Here is a tiny trained network, its code and every weight. The questions are about switching its units off for an input and a target symbol, where a switched-off unit gives its printed mean instead of its output.

import numpy as np


def w(rows, s, z=0):
    codes = np.array(rows[::2]) - 128.0
    scale = np.full(codes.shape[1], s)
    scale[-1] = z or s
    return codes * scale


def f(y):
    return np.maximum(y, 0)


def softmax(a):
    e = np.exp(a - a.max(-1, keepdims=True))
    return e / e.sum(-1, keepdims=True)


def log_softmax(a):
    a = a - a.max(-1, keepdims=True)
    return a - np.log(np.exp(a).sum(-1, keepdims=True))


def net(x, mask):
    ids = ['αβγζλμτψω'.index(c) for c in x.split()]
    T = len(ids)
    res = E[ids] + P[:T]
    u = 0
    for l in range(2):
        r = res
        for j in range(2):
            rows = slice(3 * j, 3 * j + 3)
            q, k, v = (r @ M[l][rows].T for M in (Q, K, V))
            z = softmax(np.where(np.tri(T) > 0, q @ k.T / 3**0.5, -1e9)) @ v
            o = O[l][rows]
            res = res + np.where(mask[u + j], z, o[:, -1]) @ o[:, :-1]
        u += 2
        y = f(res @ A[l][:, :-1].T + A[l][:, -1])
        res = res + np.where(mask[u : u + 12], y, B[l][:, -1]) @ B[l][:, :-1]
        u += 12
    return log_softmax(res[-1] @ U[:, :-1].T + U[:, -1])


Q, K, V, O, A, B = {}, {}, {}, {}, {}, {}
E = w([
[158,135,108,141,174,144,185,130,135],'α',
[150,203,170,152,36,125,200,100,151],'β',
[114,126,230,136,127,79,204,129,96],'γ',
[113,88,181,119,248,97,135,147,128],'ζ',
[144,184,137,118,214,105,15,109,64],'λ',
[134,167,148,131,71,154,148,71,196],'μ',
[54,132,170,64,108,124,130,70,86],'τ',
[101,96,188,92,223,80,34,57,165],'ψ',
[164,157,181,163,219,72,167,184,112],'ω',
],0.013)
P = w([
[105,158,135,6,69,60,165,194,147],'0',
[152,57,144,78,113,194,129,142,94],'1',
[100,187,198,140,188,118,216,107,146],'2',
[248,117,76,81,110,129,112,107,74],'3',
[93,186,181,134,186,159,198,91,127],'4',
[163,69,96,150,106,149,137,90,57],'5',
[87,175,187,133,210,152,213,97,94],'6',
[182,108,54,86,81,77,104,110,44],'7',
[74,173,191,143,172,189,205,87,131],'8',
[110,79,125,174,82,129,100,113,30],'9',
[54,170,201,147,132,181,218,72,159],'10',
[142,64,54,105,53,64,53,104,9],'11',
[124,149,157,175,240,215,235,104,102],'12',
[143,129,75,185,78,112,56,114,111],'13',
],0.013)
Q[0] = w([
[46,156,146,192,152,115,147,121,121],'0.h0',
[162,133,155,132,177,114,159,67,97],'0.h0',
[119,151,183,19,141,200,133,153,180],'0.h0',
[102,52,80,149,86,107,113,177,154],'0.h1',
[174,98,76,145,64,1,107,125,93],'0.h1',
[198,75,129,84,138,176,143,126,132],'0.h1',
],0.0077)
K[0] = w([
[134,236,154,231,165,147,140,77,146],'0.h0',
[137,129,90,153,162,188,108,187,2],'0.h0',
[60,247,113,74,127,154,151,144,246],'0.h0',
[251,169,210,251,199,120,163,27,150],'0.h1',
[135,43,109,238,130,154,118,81,61],'0.h1',
[188,61,168,92,117,185,105,212,141],'0.h1',
],0.0071)
V[0] = w([
[174,86,237,214,109,26,78,65,156],'0.h0',
[120,155,146,78,59,98,141,93,131],'0.h0',
[22,108,8,138,7,154,77,130,183],'0.h0',
[166,199,64,131,51,169,89,145,239],'0.h1',
[220,225,185,71,87,40,106,96,78],'0.h1',
[176,168,253,190,200,129,159,19,32],'0.h1',
],0.0064)
O[0] = w([
[160,198,85,125,109,233,121,154,134,142],'0.h0',
[131,52,47,103,172,161,81,111,121,130],'0.h0',
[143,150,151,121,174,89,145,174,40,3],'0.h0',
[61,129,166,153,124,76,128,134,61,87],'0.h1',
[170,165,9,109,177,137,169,87,88,206],'0.h1',
[162,72,2,150,122,221,138,143,124,141],'0.h1',
],0.0098,0.012)
A[0] = w([
[216,116,133,104,126,193,161,103,83,39],'0.n0',
[171,166,130,221,76,103,80,184,147,23],'0.n1',
[101,162,115,108,154,110,62,127,155,17],'0.n2',
[106,126,125,52,146,118,127,191,191,26],'0.n3',
[150,178,126,186,120,204,119,2,184,105],'0.n4',
[82,180,114,59,66,55,140,174,125,32],'0.n5',
[126,56,180,114,69,32,161,187,186,73],'0.n6',
[121,107,123,147,65,75,97,171,152,2],'0.n7',
[161,116,122,180,115,52,59,111,167,230],'0.n8',
[157,119,94,251,168,151,53,108,75,165],'0.n9',
[138,91,134,90,49,137,186,80,71,112],'0.n10',
[75,216,163,158,148,121,152,162,94,78],'0.n11',
],0.0084,0.0072)
B[0] = w([
[25,173,151,183,206,59,54,184,231,168],'0.n0',
[95,57,136,57,132,213,153,89,144,129],'0.n1',
[84,19,242,79,57,219,219,128,125,130],'0.n2',
[45,147,160,111,127,54,185,169,142,131],'0.n3',
[75,127,135,81,166,84,132,128,31,255],'0.n4',
[77,160,228,152,31,71,111,57,194,133],'0.n5',
[108,69,109,172,81,62,71,197,118,131],'0.n6',
[152,139,153,152,127,107,127,69,127,128],'0.n7',
[147,119,85,33,32,170,241,131,31,149],'0.n8',
[132,118,144,100,63,175,235,54,233,171],'0.n9',
[119,82,85,135,231,154,68,213,120,152],'0.n10',
[137,109,155,77,3,220,173,12,231,139],'0.n11',
],0.0067,0.02)
Q[1] = w([
[139,140,160,184,156,64,83,125,107],'1.h0',
[126,192,199,103,159,141,149,54,101],'1.h0',
[101,159,199,138,204,201,115,114,121],'1.h0',
[138,161,163,150,153,138,141,117,148],'1.h1',
[241,162,153,92,113,68,20,170,150],'1.h1',
[179,57,20,97,2,110,87,186,208],'1.h1',
],0.0085)
K[1] = w([
[102,197,197,117,171,113,96,113,145],'1.h0',
[114,178,155,116,182,55,132,158,130],'1.h0',
[139,178,136,75,120,44,176,131,108],'1.h0',
[150,152,116,99,172,88,86,115,115],'1.h1',
[48,104,205,146,175,138,205,96,100],'1.h1',
[134,87,129,254,88,251,113,101,53],'1.h1',
],0.0091)
V[1] = w([
[84,62,131,108,103,155,121,39,161],'1.h0',
[185,161,127,64,40,80,52,81,96],'1.h0',
[169,117,74,73,173,141,172,80,111],'1.h0',
[97,153,126,199,70,56,57,255,69],'1.h1',
[238,219,111,163,57,121,225,153,201],'1.h1',
[150,214,41,152,86,92,72,60,98],'1.h1',
],0.0094)
O[1] = w([
[148,200,171,152,109,116,105,156,136,205],'1.h0',
[134,194,123,197,170,85,95,119,113,147],'1.h0',
[166,154,53,125,123,179,46,159,92,232],'1.h0',
[142,110,107,121,134,199,103,7,135,7],'1.h1',
[22,76,147,101,249,92,60,91,64,123],'1.h1',
[155,84,113,209,168,175,132,106,85,146],'1.h1',
],0.011,0.015)
A[1] = w([
[129,172,163,194,209,78,159,105,118,114],'1.n0',
[121,119,93,167,132,79,71,72,114,196],'1.n1',
[169,87,110,180,149,47,117,144,174,88],'1.n2',
[102,166,68,90,82,136,157,102,213,49],'1.n3',
[203,75,73,111,116,121,114,102,97,210],'1.n4',
[92,96,163,108,179,105,89,217,62,133],'1.n5',
[205,91,85,114,134,99,112,112,100,108],'1.n6',
[57,97,221,196,89,119,182,112,122,23],'1.n7',
[102,98,95,61,171,1,147,89,115,27],'1.n8',
[195,106,176,130,81,109,191,220,102,123],'1.n9',
[107,92,97,92,171,160,52,136,123,202],'1.n10',
[141,70,70,50,134,126,158,99,100,254],'1.n11',
],0.0087,0.0073)
B[1] = w([
[49,124,136,142,33,128,111,185,129,210],'1.n0',
[99,103,146,104,105,147,195,190,194,174],'1.n1',
[110,145,46,167,237,243,172,40,81,141],'1.n2',
[125,127,128,108,254,161,164,137,168,175],'1.n3',
[145,107,253,147,131,161,167,183,78,171],'1.n4',
[169,83,9,120,90,98,171,23,161,250],'1.n5',
[104,12,136,164,205,187,209,94,135,151],'1.n6',
[239,66,99,47,196,122,177,32,216,153],'1.n7',
[64,103,142,184,167,211,101,88,121,181],'1.n8',
[66,89,83,143,63,175,90,40,125,226],'1.n9',
[175,110,145,115,177,41,173,133,168,214],'1.n10',
[218,118,205,188,78,91,45,212,189,186],'1.n11',
],0.0078,0.019)
U = w([
[193,128,115,71,141,77,109,153,147,128],'α',
[94,116,77,1,80,134,126,157,118,31],'β',
[169,170,80,164,141,148,20,88,162,67],'γ',
[106,135,115,51,176,169,77,190,155,142],'ζ',
[167,64,158,118,34,92,86,113,113,255],'λ',
[140,96,78,144,164,150,109,90,97,40],'μ',
[110,83,135,154,99,155,98,134,67,231],'τ',
[143,89,113,89,134,205,121,77,111,89],'ψ',
[174,99,143,135,167,139,156,150,88,170],'ω',
],0.0073,0.006)

Each question gives the input, a string of symbols that net reads in full, and the target symbol t.
The units are the heads (3 rows each of Q, K, V and O) and the neurons (one row each of A and B). Each row of codes is followed by its name. A weight is (code - 128) times the scale printed after its matrix; where a second scale follows, it is the last column's (O, A, B and U).
mask holds one flag per unit, layer by layer, with each layer's heads first. A switched-off unit (its flag False) gives its mean, the last column of its rows in O or B, instead of its output. The means were averaged over made-up inputs and are rounded, as every weight is.
A unit's drop is (log p(t) with every unit on - log p(t) with that unit switched off) / (log p(t) with every unit on - log p(t) with every unit switched off).
The circuit of an input: a set's keep is (log p(t) with only the set's units on - log p(t) with every unit switched off) / (log p(t) with every unit on - log p(t) with every unit switched off). Starting from the 12 units with the biggest drops (on a tie, the unit counted first), units are removed one at a time, each time the one whose removal leaves the highest keep (on an exact tie, the one counted first), for as long as the keep stays at least 0.8.
circuit, biggest first: the units of the circuit, biggest drop first
k most important neurons: the k neurons with the biggest drops, biggest first
k most important neurons of layer l: the k neurons of layer l with the biggest drops, biggest first
input γ γ ζ β ω μ, target ω: 2 most important neurons : (0.n4; 1.n4)
input γ γ β τ μ ζ τ β ω ω, target ω: circuit, biggest first : (1.h1; 1.n9; 0.n9)
input ψ ω ω ψ τ μ μ ω λ β, target α: most important neuron : (0.n4)
input τ μ α α ζ α τ γ α α ζ α ω, target γ: circuit, biggest first : (1.h1; 0.h0; 1.h0; 1.n9)
input λ λ ω ζ λ ω τ λ α, target ω: 3 most important neurons : (0.n9; 1.n9; 0.n4)
input τ ω α μ μ μ β α γ ψ ψ α, target γ: 3 most important neurons of layer 0 : (0.n0; 0.n9; 0.n8)
input ζ ω ζ α ω β α α α, target ζ: circuit, biggest first : (1.h1; 1.n5; 0.h1)
input ψ α ψ ψ ω τ, target γ: 2 most important neurons : (0.n8; 0.n0)
input ψ ω γ, target β: circuit, biggest first : (0.n2; 1.h1; 1.n11; 1.n9)
input μ μ α λ α ζ λ ζ ψ ω ω, target λ: 3 most important neurons : (1.n0; 0.n5; 0.n4)
input α ω ψ λ ω γ μ, target ψ: 2 most important neurons of layer 0 : (0.n6; 0.n5)
input μ γ τ λ ζ α α α ψ ω γ, target λ: circuit, biggest first : (1.n0; 0.h1; 1.h0; 0.n5)
input α ψ α ω α ψ λ ζ ζ τ β λ λ β, target μ: circuit, biggest first : (1.h1; 0.h1)
input ζ ω ζ α, target α: 2 most important neurons : (0.n0; 0.n4)
input μ γ ψ λ μ ω α ω μ, target λ: 2 most important neurons of layer 1 : (1.n0; 1.n7)
input ζ α ω ψ ζ γ μ ψ ω ω α, target ζ: 3 most important neurons : (1.n5; 0.n6; 0.n4)
input ω ζ γ α ω ω ω, target μ: 3 most important neurons : (0.n4; 1.n5; 1.n8)
input τ ζ μ λ μ, target γ: circuit, biggest first : (1.h0; 0.n0)
input ω ω μ ζ ω α ζ, target μ: circuit, biggest first : (1.h1; 1.n5; 0.n4)
input ω β α μ β μ λ λ α λ ω γ α, target μ: circuit, biggest first : (1.h1; 0.n4; 1.n5)
input μ μ μ ψ ζ ω τ, target λ: most important neuron : (0.n5)
input γ α γ α λ ψ ζ, target α: 2 most important neurons of layer 0 : (0.n4; 0.n9)
input β ω ω, target τ: circuit, biggest first : (0.h1; 1.n0; 1.h1)
input λ α ψ ψ ω μ ω ψ β, target ω: circuit, biggest first : (1.h1; 0.n4; 1.n9)
input τ ζ ω ω λ ψ τ ζ τ τ α μ β ω, target τ: circuit, biggest first : (1.h1; 0.n8; 1.n10)
input ζ ζ γ τ ψ ψ, target ψ: 4 most important neurons of layer 0 : (0.n4; 0.n9; 0.n10; 0.n11)
input ω ω γ β β β τ, target μ: 2 most important neurons : (1.n5; 1.n8)
input ψ β β ζ, target ω: 3 most important neurons of layer 0 : (0.n9; 0.n11; 0.n4)
input ψ ζ α α λ α ω τ τ, target β: 3 most important neurons of layer 0 : (0.n4; 0.n2; 0.n0)
input α ω ψ γ, target α: most important neuron : (0.n0)
